Below are the code and all the weights of a small trained network. Each question names an input and a target symbol and asks about switching units off, where a switched-off unit gives its printed mean instead of its output.

import numpy as np


def w(rows, s, z=0):
    codes = np.array(rows[::2]) - 128.0
    scale = np.full(codes.shape[1], s)
    scale[-1] = z or s
    return codes * scale


def norm(h):
    return h / np.sqrt((h * h).mean(-1, keepdims=True) + 1e-5)


def f(y):
    return y / 2 * (1 + np.tanh(0.7978845608 * (y + 0.044715 * y**3)))


def softmax(a):
    e = np.exp(a - a.max(-1, keepdims=True))
    return e / e.sum(-1, keepdims=True)


def log_softmax(a):
    a = a - a.max(-1, keepdims=True)
    return a - np.log(np.exp(a).sum(-1, keepdims=True))


def net(x, mask):
    ids = ['ΓΔΘΞΩαβελτφψ'.index(c) for c in x.split()]
    T = len(ids)
    res = E[ids] + P[:T]
    r = norm(res)
    for j in range(2):
        rows = slice(3 * j, 3 * j + 3)
        q, k, v = (r @ M[0][rows].T for M in (Q, K, V))
        z = softmax(np.where(np.tri(T) > 0, q @ k.T / 3**0.5, -1e9)) @ v
        o = O[0][rows]
        res = res + np.where(mask[j], z, o[:, -1]) @ o[:, :-1]
    y = f(norm(res) @ A[0][:, :-1].T + A[0][:, -1])
    res = res + np.where(mask[2:26], y, B[0][:, -1]) @ B[0][:, :-1]
    return log_softmax(norm(res)[-1] @ U[:, :-1].T + U[:, -1])


Q, K, V, O, A, B = {}, {}, {}, {}, {}, {}
E = w([
[127,145,144],'Γ',
[116,154,144],'Δ',
[86,135,25],'Θ',
[46,36,4],'Ξ',
[123,75,72],'Ω',
[109,194,123],'α',
[47,134,140],'β',
[154,77,159],'ε',
[75,226,48],'λ',
[109,177,168],'τ',
[69,31,183],'φ',
[189,120,101],'ψ',
],0.019)
P = w([
[214,169,39],'0',
[56,58,1],'1',
[80,64,38],'2',
[68,70,24],'3',
[70,75,33],'4',
[69,77,36],'5',
[71,83,38],'6',
[71,83,44],'7',
],0.0053)
Q[0] = w([
[30,197,133],'h0',
[170,182,254],'h0',
[80,145,129],'h0',
[121,209,253],'h1',
[169,35,63],'h1',
[154,78,128],'h1',
],0.0075)
K[0] = w([
[86,132,226],'h0',
[41,120,168],'h0',
[85,245,86],'h0',
[43,76,120],'h1',
[155,190,109],'h1',
[156,97,115],'h1',
],0.011)
V[0] = w([
[48,140,129],'h0',
[143,107,140],'h0',
[140,188,33],'h0',
[84,92,218],'h1',
[190,1,151],'h1',
[37,75,182],'h1',
],0.0095)
O[0] = w([
[65,144,79,104],'h0',
[65,32,96,123],'h0',
[161,254,32,239],'h0',
[81,74,89,1],'h1',
[189,117,111,155],'h1',
[212,109,57,42],'h1',
],0.0068,0.0059)
A[0] = w([
[19,99,192,188],'n0',
[84,179,140,216],'n1',
[15,188,176,58],'n2',
[57,72,146,229],'n3',
[53,136,111,230],'n4',
[155,145,161,179],'n5',
[159,61,96,116],'n6',
[158,211,95,207],'n7',
[94,219,176,223],'n8',
[38,220,153,126],'n9',
[59,141,122,36],'n10',
[141,38,117,145],'n11',
[143,39,143,132],'n12',
[113,171,138,135],'n13',
[70,144,133,192],'n14',
[172,199,71,132],'n15',
[50,156,7,46],'n16',
[55,122,117,193],'n17',
[206,2,39,173],'n18',
[209,139,219,34],'n19',
[199,116,77,123],'n20',
[5,43,49,252],'n21',
[140,83,138,154],'n22',
[184,131,226,169],'n23',
],0.0086,0.0019)
B[0] = w([
[102,130,192,148],'n0',
[153,71,165,168],'n1',
[109,65,99,165],'n2',
[155,214,201,152],'n3',
[158,118,235,185],'n4',
[21,157,71,134],'n5',
[170,104,114,146],'n6',
[75,137,238,227],'n7',
[123,101,156,175],'n8',
[124,3,126,191],'n9',
[129,108,131,142],'n10',
[83,109,126,144],'n11',
[168,135,45,136],'n12',
[124,4,142,143],'n13',
[225,96,216,155],'n14',
[83,89,121,223],'n15',
[150,161,113,254],'n16',
[199,96,193,167],'n17',
[148,131,166,216],'n18',
[183,123,166,141],'n19',
[86,11,124,178],'n20',
[178,185,211,250],'n21',
[128,187,108,127],'n22',
[70,194,102,138],'n23',
],0.0054,0.0061)
U = w([
[83,57,249,235],'Γ',
[76,90,203,199],'Δ',
[114,120,86,8],'Θ',
[176,92,40,156],'Ξ',
[168,101,66,41],'Ω',
[21,132,181,3],'α',
[171,108,65,75],'β',
[181,21,107,155],'ε',
[94,166,109,53],'λ',
[73,75,114,50],'τ',
[137,56,99,19],'φ',
[163,205,152,226],'ψ',
],0.013,0.0035)

Each question gives the input, a string of symbols that net reads in full, and the target symbol t.
The units are the heads (3 rows each of Q, K, V and O) and the neurons (one row each of A and B). Each row of codes is followed by its name. A weight is (code - 128) times the scale printed after its matrix; where a second scale follows, it is the last column's (O, A, B and U).
mask holds one flag per unit, heads first, then neurons. A switched-off unit (its flag False) gives its mean, the last column of its rows in O or B, instead of its output. The means were averaged over made-up inputs and are rounded, as every weight is.
A unit's drop is (log p(t) with every unit on - log p(t) with that unit switched off) / (log p(t) with every unit on - log p(t) with every unit switched off).
The circuit of an input: a set's keep is (log p(t) with only the set's units on - log p(t) with every unit switched off) / (log p(t) with every unit on - log p(t) with every unit switched off). Starting from the 12 units with the biggest drops (on a tie, the unit counted first), units are removed one at a time, each time the one whose removal leaves the highest keep (on an exact tie, the one counted first), for as long as the keep stays at least 0.8.
units of the circuit, in order: the units of the circuit, biggest drop first
unit that matters most: the unit with the biggest drop
k most important neurons: the k neurons with the biggest drops, biggest first
heads that matter: for each layer, one digit per head in row order, 1 if its drop is at least 0.15 and else 0, layers parted by /
drop when u is switched off: that unit's drop, to one decimal
input ψ Ω Ω, target ψ: heads that matter	01
input α Ξ Δ Δ ψ ψ Ω ψ, target α: heads that matter	01
input α ε φ Θ ψ Ξ, target α: units of the circuit, in order	(h1; n21; n3)
input α ψ Δ Γ Ω Ξ, target α: 3 most important neurons	(n21; n4; n3)
input ε φ ε, target ε: units of the circuit, in order	(h1)
input ε λ τ β Ω Ξ ε, target ε: heads that matter	01
input τ ψ β ε Δ ε α, target α: heads that matter	01
input Ω Γ ε Ξ ψ α, target α: 3 most important neurons	(n7; n21; n9)
input ψ ψ ψ ψ ψ α Ω Ξ, target ψ: 3 most important neurons	(n21; n3; n9)
input Ξ τ ψ ψ β β α ε, target Ξ: 3 most important neurons	(n7; n21; n12)
input ψ ε α Ξ ε Ξ Θ, target ψ: 2 most important neurons	(n21; n16)
input ψ Ξ ε α Ξ, target ψ: heads that matter	11
input Ξ Θ τ Θ φ Δ ψ ε, target Ξ: drop when n7 is switched off	0.2
input Γ ψ Ω, target Γ: unit that matters most	h1
input ψ β β ψ, target ψ: drop when n9 is switched off	1.7
input ψ ψ ψ, target ψ: drop when h0 is switched off	1.1
